Below is a small trained network, with its code and all its weights. Each question gives an input and a class and asks what happens when units are switched off, that is, made to give their printed mean instead of their output.

import numpy as np


def w(rows, s, z=0):
    codes = np.array(rows[::2]) - 128.0
    scale = np.full(codes.shape[1], s)
    scale[-1] = z or s
    return codes * scale


def f(y):
    return y / 2 * (1 + np.tanh(0.7978845608 * (y + 0.044715 * y**3)))


def log_softmax(a):
    a = a - a.max(-1, keepdims=True)
    return a - np.log(np.exp(a).sum(-1, keepdims=True))


def net(x, mask):
    res = np.array(x, float).reshape(1, 6) / 4 @ E
    y = f(res @ A[0][:, :-1].T + A[0][:, -1])
    res = res + np.where(mask, y, B[0][:, -1]) @ B[0][:, :-1]
    return log_softmax(res[-1] @ U[:, :-1].T + U[:, -1])


A, B = {}, {}
E = w([
[130,135,129,136,125],'x0',
[154,200,65,145,199],'x1',
[93,67,127,200,157],'x2',
[131,129,127,131,128],'x3',
[130,127,124,127,128],'x4',
[108,65,7,133,65],'x5',
],0.011)
A[0] = w([
[103,139,146,80,83,47],'neuron 1',
[150,183,85,189,144,250],'neuron 2',
[92,121,6,121,42,58],'neuron 3',
[125,172,57,135,222,58],'neuron 4',
[196,180,141,53,78,111],'neuron 5',
[59,116,132,219,158,191],'neuron 6',
[147,176,100,39,81,93],'neuron 7',
[123,67,190,147,55,83],'neuron 8',
[49,176,118,137,81,254],'neuron 9',
[135,57,133,174,189,78],'neuron 10',
],0.011,0.0091)
B[0] = w([
[72,133,95,194,110,132],'neuron 1',
[94,41,164,78,108,255],'neuron 2',
[154,220,181,11,51,241],'neuron 3',
[26,100,195,181,18,189],'neuron 4',
[74,139,67,99,156,197],'neuron 5',
[123,189,66,77,200,230],'neuron 6',
[91,154,40,225,197,180],'neuron 7',
[29,103,136,122,104,192],'neuron 8',
[178,44,108,106,172,243],'neuron 9',
[111,254,46,159,140,161],'neuron 10',
],0.01,0.0091)
U = w([
[7,97,122,168,69,51],'0',
[136,236,174,76,129,139],'1',
[92,170,1,158,165,62],'2',
[127,86,91,115,150,247],'3',
[126,74,90,108,160,213],'4',
[126,82,93,106,158,202],'5',
[226,77,110,159,119,75],'6',
[205,92,98,180,130,41],'7',
],0.014,0.011)

Each question gives the input, the list of numbers given to net, and the class t.
The units are the neurons (one row each of A and B). Each row of codes is followed by its name. A weight is (code - 128) times the scale printed after its matrix; where a second scale follows, it is the last column's (A, B and U).
mask holds one flag per neuron, in row order. A switched-off neuron (its flag False) gives its mean, the last column of its row in B, instead of its output. The means were averaged over made-up inputs and are rounded, as every weight is.
A unit's drop is (log p(t) with every unit on - log p(t) with that unit switched off) / (log p(t) with every unit on - log p(t) with every unit switched off).
The circuit of an input: a set's keep is (log p(t) with only the set's units on - log p(t) with every unit switched off) / (log p(t) with every unit on - log p(t) with every unit switched off). Starting from all 10 units, units are removed one at a time, each time the one whose removal leaves the highest keep (on an exact tie, the one counted first), for as long as the keep stays at least 0.8.
circuit, biggest first: the units of the circuit, biggest drop first
most important unit: the unit with the biggest drop
top k neurons: the k neurons with the biggest drops, biggest first
drop when u is switched off: that unit's drop, to one decimal
input [-6,-3,8,-2,-5,-2], class 2: most important unit => neuron 10
input [-5,-6,-4,-1,-3,-3], class 0: circuit, biggest first => (neuron 8; neuron 6)
input [-5,-6,8,-5,-1,-2], class 2: top 2 neurons => (neuron 6; neuron 10)
input [-1,7,7,7,0,-1], class 0: top 2 neurons => (neuron 4; neuron 2)
input [7,5,-5,4,6,0], class 3: top 2 neurons => (neuron 2; neuron 8)
input [-8,8,-7,2,-1,8], class 0: top 3 neurons => (neuron 4; neuron 7; neuron 2)
input [4,-8,-7,7,6,-1], class 0: top 3 neurons => (neuron 8; neuron 6; neuron 1)
input [4,1,5,-2,1,-3], class 2: top 4 neurons => (neuron 3; neuron 6; neuron 10; neuron 9)
input [-5,-6,-8,6,7,-2], class 2: circuit, biggest first => (neuron 7; neuron 5)
input [2,2,-8,7,-3,2], class 2: top 2 neurons => (neuron 7; neuron 5)
input [7,-7,2,1,6,-7], class 0: top 3 neurons => (neuron 8; neuron 3; neuron 9)
input [4,-2,8,5,1,5], class 2: top 2 neurons => (neuron 10; neuron 6)
input [-8,0,-1,6,0,-6], class 3: top 2 neurons => (neuron 3; neuron 10)
input [3,-1,-2,8,-1,-3], class 5: circuit, biggest first => (neuron 3)
input [2,-2,8,1,-4,5], class 2: top 2 neurons => (neuron 10; neuron 6)
input [4,-7,-5,6,-1,-7], class 0: top 3 neurons => (neuron 3; neuron 8; neuron 6)
input [6,-5,7,-2,0,-1], class 2: circuit, biggest first => (neuron 6; neuron 10)
input [-6,1,6,0,0,1], class 2: drop when neuron 10 is switched off => 0.6
input [4,-6,-2,-3,3,8], class 1: drop when neuron 3 is switched off => 1.3
input [-2,5,4,4,-3,4], class 0: drop when neuron 4 is switched off => 1.8
input [0,6,-5,1,-8,-1], class 4: most important unit => neuron 8
